Below are the code and all the weights of a small trained network. Each question names an input and a target symbol and asks about switching units off, where a switched-off unit gives its printed mean instead of its output.

import numpy as np


def w(rows, s, z=0):
    codes = np.array(rows[::2]) - 128.0
    scale = np.full(codes.shape[1], s)
    scale[-1] = z or s
    return codes * scale


def norm(h):
    return h / np.sqrt((h * h).mean(-1, keepdims=True) + 1e-5)


def softmax(a):
    e = np.exp(a - a.max(-1, keepdims=True))
    return e / e.sum(-1, keepdims=True)


def log_softmax(a):
    a = a - a.max(-1, keepdims=True)
    return a - np.log(np.exp(a).sum(-1, keepdims=True))


def net(x, mask):
    ids = ['βγδεηλμξπστφψω'.index(c) for c in x.split()]
    T = len(ids)
    res = E[ids] + P[:T]
    u = 0
    for l in range(2):
        r = norm(res)
        for j in range(3):
            rows = slice(3 * j, 3 * j + 3)
            q, k, v = (r @ M[l][rows].T for M in (Q, K, V))
            z = softmax(np.where(np.tri(T) > 0, q @ k.T / 3**0.5, -1e9)) @ v
            o = O[l][rows]
            res = res + np.where(mask[u + j], z, o[:, -1]) @ o[:, :-1]
        u += 3
    return log_softmax(norm(res)[-1] @ U[:, :-1].T + U[:, -1])


Q, K, V, O = {}, {}, {}, {}
E = w([
[82,108,130,178,148,50,31,47,220],'β',
[76,86,147,130,63,157,134,115,146],'γ',
[53,148,196,153,75,88,94,91,172],'δ',
[104,144,170,81,95,101,109,144,172],'ε',
[99,234,156,146,148,196,101,230,160],'η',
[95,124,122,132,89,61,99,138,144],'λ',
[125,86,105,98,254,107,80,205,127],'μ',
[90,73,212,50,183,129,84,93,93],'ξ',
[87,145,161,116,116,110,70,125,202],'π',
[132,99,92,101,73,97,92,146,129],'σ',
[76,105,141,112,127,148,167,189,25],'τ',
[40,79,102,158,217,199,101,87,131],'φ',
[102,100,116,131,134,86,151,117,177],'ψ',
[46,125,130,123,162,189,109,147,100],'ω',
],0.0091)
P = w([
[83,91,105,108,107,137,146,158,150],'0',
[206,56,249,196,97,153,74,181,209],'1',
[61,128,163,198,125,90,89,172,106],'2',
[70,164,75,60,136,119,162,123,120],'3',
[189,90,200,162,124,165,110,151,174],'4',
[95,134,127,165,144,109,129,149,93],'5',
[96,159,89,58,150,148,164,117,125],'6',
],0.013)
Q[0] = w([
[117,135,141,190,148,104,98,146,58],'L0H0',
[239,164,146,181,126,128,139,72,88],'L0H0',
[185,12,232,187,130,192,89,187,183],'L0H0',
[2,91,102,43,160,131,128,173,183],'L0H1',
[118,178,72,48,100,112,168,61,164],'L0H1',
[68,217,67,169,153,96,122,107,27],'L0H1',
[182,123,127,166,120,155,162,113,85],'L0H2',
[171,106,152,119,136,146,154,115,172],'L0H2',
[160,145,98,113,73,148,139,108,150],'L0H2',
],0.015)
K[0] = w([
[114,143,101,89,41,63,173,97,169],'L0H0',
[101,63,129,181,18,31,134,132,165],'L0H0',
[83,96,122,99,115,123,104,163,213],'L0H0',
[163,136,133,85,233,224,154,102,38],'L0H1',
[160,165,160,176,185,163,91,141,65],'L0H1',
[169,252,105,124,112,108,131,72,120],'L0H1',
[158,140,134,185,75,94,117,109,122],'L0H2',
[170,110,169,155,155,154,124,184,137],'L0H2',
[91,90,117,146,129,113,104,170,96],'L0H2',
],0.014)
V[0] = w([
[127,60,63,159,143,137,58,34,128],'L0H0',
[119,54,161,82,180,106,153,209,69],'L0H0',
[193,139,71,70,148,118,5,177,94],'L0H0',
[140,78,166,87,40,89,142,54,61],'L0H1',
[156,184,34,198,65,153,166,206,162],'L0H1',
[104,179,165,105,52,245,94,169,55],'L0H1',
[141,140,136,57,80,188,98,145,205],'L0H2',
[151,160,220,156,134,113,30,130,117],'L0H2',
[208,91,109,89,104,192,173,155,93],'L0H2',
],0.013)
O[0] = w([
[97,82,102,97,181,200,27,88,62,127],'L0H0',
[188,133,224,61,131,115,139,96,165,255],'L0H0',
[196,89,46,66,206,93,81,154,193,68],'L0H0',
[117,97,142,94,132,24,115,27,103,112],'L0H1',
[206,181,71,247,186,183,132,141,85,74],'L0H1',
[155,170,23,134,70,127,84,66,192,98],'L0H1',
[129,73,47,120,158,83,117,167,156,227],'L0H2',
[172,159,130,131,81,111,61,100,169,28],'L0H2',
[135,50,105,154,107,171,186,89,197,72],'L0H2',
],0.015,0.0096)
Q[1] = w([
[52,212,97,76,164,86,149,152,91],'L1H0',
[178,157,127,201,114,188,166,154,165],'L1H0',
[197,141,122,193,104,118,88,56,61],'L1H0',
[102,125,188,150,137,19,179,138,140],'L1H1',
[112,45,183,207,163,93,107,194,43],'L1H1',
[12,168,105,2,141,183,162,165,147],'L1H1',
[55,151,144,110,157,160,175,202,107],'L1H2',
[46,54,151,128,121,144,125,150,106],'L1H2',
[66,156,72,53,121,187,97,108,147],'L1H2',
],0.011)
K[1] = w([
[164,215,154,52,92,145,93,112,128],'L1H0',
[97,173,99,189,142,126,190,167,154],'L1H0',
[131,90,110,241,88,116,127,91,195],'L1H0',
[117,145,84,108,140,28,198,150,56],'L1H1',
[94,123,108,195,179,81,83,155,6],'L1H1',
[78,140,104,8,151,193,97,132,168],'L1H1',
[90,165,113,117,159,125,100,219,139],'L1H2',
[46,122,92,118,172,101,118,110,79],'L1H2',
[82,168,147,35,111,191,133,112,175],'L1H2',
],0.012)
V[1] = w([
[142,150,164,172,165,179,195,75,195],'L1H0',
[145,105,88,120,198,71,156,94,86],'L1H0',
[97,126,154,168,180,171,184,57,127],'L1H0',
[18,122,93,68,200,152,196,154,53],'L1H1',
[174,137,83,143,38,223,157,184,208],'L1H1',
[118,65,115,197,172,144,2,117,94],'L1H1',
[132,99,86,189,152,122,114,153,27],'L1H2',
[205,111,166,208,101,112,16,148,168],'L1H2',
[116,189,57,86,193,122,202,184,64],'L1H2',
],0.0089)
O[1] = w([
[170,151,34,42,93,64,96,151,180,110],'L1H0',
[103,179,216,124,129,73,95,143,21,140],'L1H0',
[130,160,80,118,85,69,89,195,101,132],'L1H0',
[221,41,15,115,164,186,97,17,160,254],'L1H1',
[8,127,184,211,248,83,103,99,83,58],'L1H1',
[58,43,40,68,20,69,151,235,166,65],'L1H1',
[193,136,217,119,2,59,194,158,153,121],'L1H2',
[168,91,65,5,151,133,201,93,68,62],'L1H2',
[141,118,228,192,53,112,18,98,199,172],'L1H2',
],0.0073,0.0098)
U = w([
[139,156,104,100,189,80,10,154,1,170],'β',
[102,105,69,162,34,147,190,69,163,150],'γ',
[86,178,85,132,52,96,110,109,68,201],'δ',
[105,126,171,188,149,22,158,151,217,29],'ε',
[118,201,63,115,84,181,159,197,183,211],'η',
[243,131,178,153,63,142,88,117,144,80],'λ',
[169,125,165,74,211,176,118,198,194,3],'μ',
[73,84,169,60,113,92,125,70,178,100],'ξ',
[61,98,132,168,81,92,54,220,216,68],'π',
[197,50,31,127,155,143,160,85,112,167],'σ',
[179,190,133,115,155,134,212,42,113,119],'τ',
[107,79,75,84,81,252,91,124,118,137],'φ',
[78,97,159,165,164,121,207,163,75,158],'ψ',
[110,174,105,187,196,122,33,66,113,193],'ω',
],0.011,0.0072)

Each question gives the input, a string of symbols that net reads in full, and the target symbol t.
The units are the heads (3 rows each of Q, K, V and O). Each row of codes is followed by its name. A weight is (code - 128) times the scale printed after its matrix; where a second scale follows, it is the last column's (O and U).
mask holds one flag per head, layer by layer. A switched-off head (its flag False) gives its mean, the last column of its rows in O, instead of its output. The means were averaged over made-up inputs and are rounded, as every weight is.
A unit's drop is (log p(t) with every unit on - log p(t) with that unit switched off) / (log p(t) with every unit on - log p(t) with every unit switched off).
The circuit of an input: a set's keep is (log p(t) with only the set's units on - log p(t) with every unit switched off) / (log p(t) with every unit on - log p(t) with every unit switched off). Starting from all 6 units, units are removed one at a time, each time the one whose removal leaves the highest keep (on an exact tie, the one counted first), for as long as the keep stays at least 0.8.
units of the circuit, in order: the units of the circuit, biggest drop first
most important unit: the unit with the biggest drop
heads that matter: for each layer, one digit per head in row order, 1 if its drop is at least 0.15 and else 0, layers parted by /
input λ ξ τ σ ψ, target σ: units of the circuit, in order : L0H2, L1H2
input γ μ μ σ ω σ β, target ω: heads that matter : 010 / 010
input σ ψ σ σ φ σ, target σ: heads that matter : 101 / 000
input ω λ ψ, target ω: most important unit : L1H1
input λ σ γ ψ γ, target σ: units of the circuit, in order : L0H2, L1H2
input ξ σ ψ τ η σ ε, target η: heads that matter : 010 / 000
input σ γ σ ω δ ξ, target ω: units of the circuit, in order : L0H1, L1H1
input ψ η π β ξ β, target β: heads that matter : 111 / 000
input σ ψ ξ, target σ: units of the circuit, in order : L0H2, L1H1
input μ σ ξ ψ ω η σ, target η: heads that matter : 010 / 000
input σ λ ψ ψ μ, target β: heads that matter : 011 / 111
input ψ σ γ, target ψ: heads that matter : 010 / 000
input ω ω ψ ψ ξ, target η: units of the circuit, in order : L0H1, L0H2, L1H2, L1H1
input μ ξ σ ψ μ σ σ, target μ: heads that matter : 110 / 000
input δ ψ ψ ψ ψ ψ, target ψ: most important unit : L0H2
input λ ψ η, target λ: units of the circuit, in order : L1H2, L1H1, L0H1
input φ ψ β ω ε, target π: heads that matter : 101 / 010
input σ ξ β, target σ: units of the circuit, in order : L0H0, L0H1, L1H2
input φ ψ μ σ ψ, target π: heads that matter : 111 / 010
input β σ σ, target β: most important unit : L0H2
input φ ξ ψ τ μ, target π: units of the circuit, in order : L0H2, L1H1, L0H1
input β ψ σ, target β: heads that matter : 101 / 000
input ξ σ ψ τ φ ω λ, target ω: heads that matter : 010 / 010
